Here is a tiny trained network, its code and every weight. The questions are about switching its units off for an input and a target symbol, where a switched-off unit gives its printed mean instead of its output.

import numpy as np


def w(rows, s, z=0):
    codes = np.array(rows[::2]) - 128.0
    scale = np.full(codes.shape[1], s)
    scale[-1] = z or s
    return codes * scale


def f(y):
    return np.maximum(y, 0)


def softmax(a):
    e = np.exp(a - a.max(-1, keepdims=True))
    return e / e.sum(-1, keepdims=True)


def log_softmax(a):
    a = a - a.max(-1, keepdims=True)
    return a - np.log(np.exp(a).sum(-1, keepdims=True))


def net(x, mask):
    ids = ['αγδεζηθλμξπστφψ'.index(c) for c in x.split()]
    T = len(ids)
    res = E[ids] + P[:T]
    r = res
    for j in range(2):
        rows = slice(4 * j, 4 * j + 4)
        q, k, v = (r @ M[0][rows].T for M in (Q, K, V))
        z = softmax(np.where(np.tri(T) > 0, q @ k.T / 4**0.5, -1e9)) @ v
        o = O[0][rows]
        res = res + np.where(mask[j], z, o[:, -1]) @ o[:, :-1]
    y = f(res @ A[0][:, :-1].T + A[0][:, -1])
    res = res + np.where(mask[2:18], y, B[0][:, -1]) @ B[0][:, :-1]
    return log_softmax(res[-1] @ U[:, :-1].T + U[:, -1])


Q, K, V, O, A, B = {}, {}, {}, {}, {}, {}
E = w([
[95,161,142,76,146,172],'α',
[80,100,115,150,181,77],'γ',
[102,137,140,53,135,167],'δ',
[152,141,144,42,153,139],'ε',
[101,134,177,159,114,97],'ζ',
[222,161,127,124,86,209],'η',
[134,125,103,43,120,150],'θ',
[89,69,106,142,191,67],'λ',
[104,146,154,151,227,85],'μ',
[177,90,192,185,164,205],'ξ',
[79,27,65,126,135,64],'π',
[79,138,108,107,124,195],'σ',
[116,130,88,90,86,186],'τ',
[114,162,166,1,145,123],'φ',
[165,89,122,212,84,99],'ψ',
],0.021)
P = w([
[154,185,3,136,174,161],'0',
[148,102,165,80,154,125],'1',
[143,97,162,84,148,128],'2',
[140,93,153,90,137,127],'3',
[134,87,151,97,131,134],'4',
[130,83,147,101,124,140],'5',
[124,78,142,106,116,146],'6',
[120,76,141,111,110,152],'7',
[113,71,135,116,102,159],'8',
[109,69,133,122,97,165],'9',
[103,62,129,127,92,172],'10',
],0.013)
Q[0] = w([
[226,115,128,166,83,138],'h1',
[102,151,206,113,91,123],'h1',
[174,45,161,168,119,67],'h1',
[120,64,152,11,136,165],'h1',
[111,139,132,43,137,172],'h2',
[188,139,71,165,133,114],'h2',
[115,163,119,148,127,117],'h2',
[112,161,5,98,205,176],'h2',
],0.023)
K[0] = w([
[170,83,158,138,29,188],'h1',
[92,215,109,80,70,112],'h1',
[3,49,184,138,47,127],'h1',
[84,125,20,165,162,172],'h1',
[173,180,59,119,126,140],'h2',
[167,124,172,83,111,99],'h2',
[120,164,175,136,154,121],'h2',
[198,212,113,72,244,48],'h2',
],0.018)
V[0] = w([
[230,148,197,164,67,174],'h1',
[250,69,148,102,189,132],'h1',
[154,75,134,118,122,54],'h1',
[185,182,138,26,103,35],'h1',
[113,65,110,167,205,81],'h2',
[76,59,71,90,97,103],'h2',
[202,130,91,177,91,63],'h2',
[89,252,171,161,114,34],'h2',
],0.016)
O[0] = w([
[118,85,214,154,44,152,2],'h1',
[146,40,188,154,163,145,152],'h1',
[153,99,85,131,162,181,95],'h1',
[254,105,101,111,107,63,99],'h1',
[103,88,128,204,103,121,165],'h2',
[73,184,194,174,94,159,162],'h2',
[124,117,66,162,98,210,85],'h2',
[79,132,35,92,110,112,31],'h2',
],0.015)
A[0] = w([
[157,134,176,221,34,106,144],'n1',
[71,125,126,110,201,73,115],'n2',
[176,127,165,164,102,86,117],'n3',
[82,72,175,218,91,48,213],'n4',
[163,103,145,131,68,114,9],'n5',
[150,154,118,116,70,114,97],'n6',
[23,50,90,91,136,115,115],'n7',
[62,112,170,152,128,123,118],'n8',
[133,184,128,32,92,235,70],'n9',
[177,186,185,95,85,207,85],'n10',
[11,128,93,111,174,91,85],'n11',
[124,192,116,69,99,225,106],'n12',
[184,135,145,81,94,171,2],'n13',
[137,188,99,207,64,2,114],'n14',
[125,176,139,105,152,129,139],'n15',
[180,172,172,174,91,201,185],'n16',
],0.012,0.0071)
B[0] = w([
[130,73,101,133,235,181,190],'n1',
[70,125,111,171,106,159,252],'n2',
[128,125,108,171,173,116,173],'n3',
[151,174,114,88,6,104,196],'n4',
[65,170,204,126,125,139,154],'n5',
[128,162,135,135,144,162,138],'n6',
[129,233,155,160,166,110,177],'n7',
[138,123,130,144,186,81,191],'n8',
[130,95,198,109,119,32,156],'n9',
[163,132,87,209,71,197,190],'n10',
[178,50,119,84,77,124,242],'n11',
[155,88,155,99,108,177,149],'n12',
[87,128,60,118,90,72,158],'n13',
[54,100,217,123,176,154,162],'n14',
[150,144,84,145,134,173,193],'n15',
[104,154,125,57,149,62,200],'n16',
],0.016,0.034)
U = w([
[170,116,94,54,78,128,117],'α',
[146,137,59,95,58,224,51],'γ',
[154,41,159,149,93,195,45],'δ',
[101,38,112,248,158,164,102],'ε',
[3,168,140,69,77,176,172],'ζ',
[107,189,153,137,101,111,128],'η',
[68,192,42,93,66,80,123],'θ',
[64,94,122,186,60,68,135],'λ',
[152,168,158,140,70,203,253],'μ',
[213,56,130,152,162,85,121],'ξ',
[77,147,112,118,194,103,30],'π',
[65,229,150,186,137,233,107],'σ',
[213,177,91,151,143,186,146],'τ',
[139,77,219,186,183,169,152],'φ',
[187,73,99,69,191,224,174],'ψ',
],0.0057,0.0056)

Each question gives the input, a string of symbols that net reads in full, and the target symbol t.
The units are the heads (4 rows each of Q, K, V and O) and the neurons (one row each of A and B). Each row of codes is followed by its name. A weight is (code - 128) times the scale printed after its matrix; where a second scale follows, it is the last column's (O, A, B and U).
mask holds one flag per unit, heads first, then neurons. A switched-off unit (its flag False) gives its mean, the last column of its rows in O or B, instead of its output. The means were averaged over made-up inputs and are rounded, as every weight is.
A unit's drop is (log p(t) with every unit on - log p(t) with that unit switched off) / (log p(t) with every unit on - log p(t) with every unit switched off).
The circuit of an input: a set's keep is (log p(t) with only the set's units on - log p(t) with every unit switched off) / (log p(t) with every unit on - log p(t) with every unit switched off). Starting from the 12 units with the biggest drops (on a tie, the unit counted first), units are removed one at a time, each time the one whose removal leaves the highest keep (on an exact tie, the one counted first), for as long as the keep stays at least 0.8.
circuit, biggest first: the units of the circuit, biggest drop first
most important unit: the unit with the biggest drop
which heads matter: for each layer, one digit per head in row order, 1 if its drop is at least 0.15 and else 0, layers parted by /
drop when u is switched off: that unit's drop, to one decimal
input π π ξ α μ α λ α ψ λ α, target ψ: which heads matter	10
input ξ γ θ ξ δ δ θ, target η: most important unit	n4
input ζ σ ζ, target σ: which heads matter	01
input η α ε ε δ φ μ π δ, target λ: circuit, biggest first	(h1, n13, h2)
input ε ψ α ζ φ α, target ξ: which heads matter	10
input α δ α α α θ θ λ α φ, target ζ: circuit, biggest first	(h1, n14)
input μ ζ ε α θ δ δ ζ, target ζ: circuit, biggest first	(h2, n10, n14, h1)
input φ α μ α ξ ψ ξ α ψ ψ τ, target π: circuit, biggest first	(h1, h2, n14, n11)
input δ θ μ ψ θ ζ, target ψ: circuit, biggest first	(n1, h1, n2)
input π ε ε δ ψ α α λ τ ξ, target τ: which heads matter	01
input δ γ η ζ η λ ε μ ζ δ, target σ: which heads matter	11
input γ π ε μ ζ δ α μ ζ ψ, target ψ: which heads matter	01
input μ π δ ε, target θ: which heads matter	01
input δ α η α α θ ζ μ τ σ, target σ: most important unit	n11
input γ π π μ α λ δ τ, target γ: which heads matter	11
input ξ θ γ γ α δ α α, target η: which heads matter	10
input τ α γ π θ α α λ φ, target μ: which heads matter	01
input τ γ α α α γ δ α, target μ: circuit, biggest first	(n10, h2, n1)
input π ε λ γ α δ λ π α μ τ, target ψ: circuit, biggest first	(h1, n11)
input π τ α α α ζ δ τ η α ξ, target ξ: circuit, biggest first	(n2)
input γ π ζ α δ α, target γ: circuit, biggest first	(n11, h1, h2)
input α δ α γ λ θ, target ζ: circuit, biggest first	(h1, n14)
input θ ζ γ τ π σ, target τ: drop when h2 is switched off	0.9
input φ α γ ξ σ α ξ α ε δ, target π: drop when n14 is switched off	0.6
input τ α ε γ γ σ μ π ζ ξ δ, target μ: drop when n10 is switched off	0.9
input ξ φ λ τ ψ ξ ζ α α ζ, target ζ: drop when n14 is switched off	0.3
input γ σ φ δ, target γ: most important unit	n11
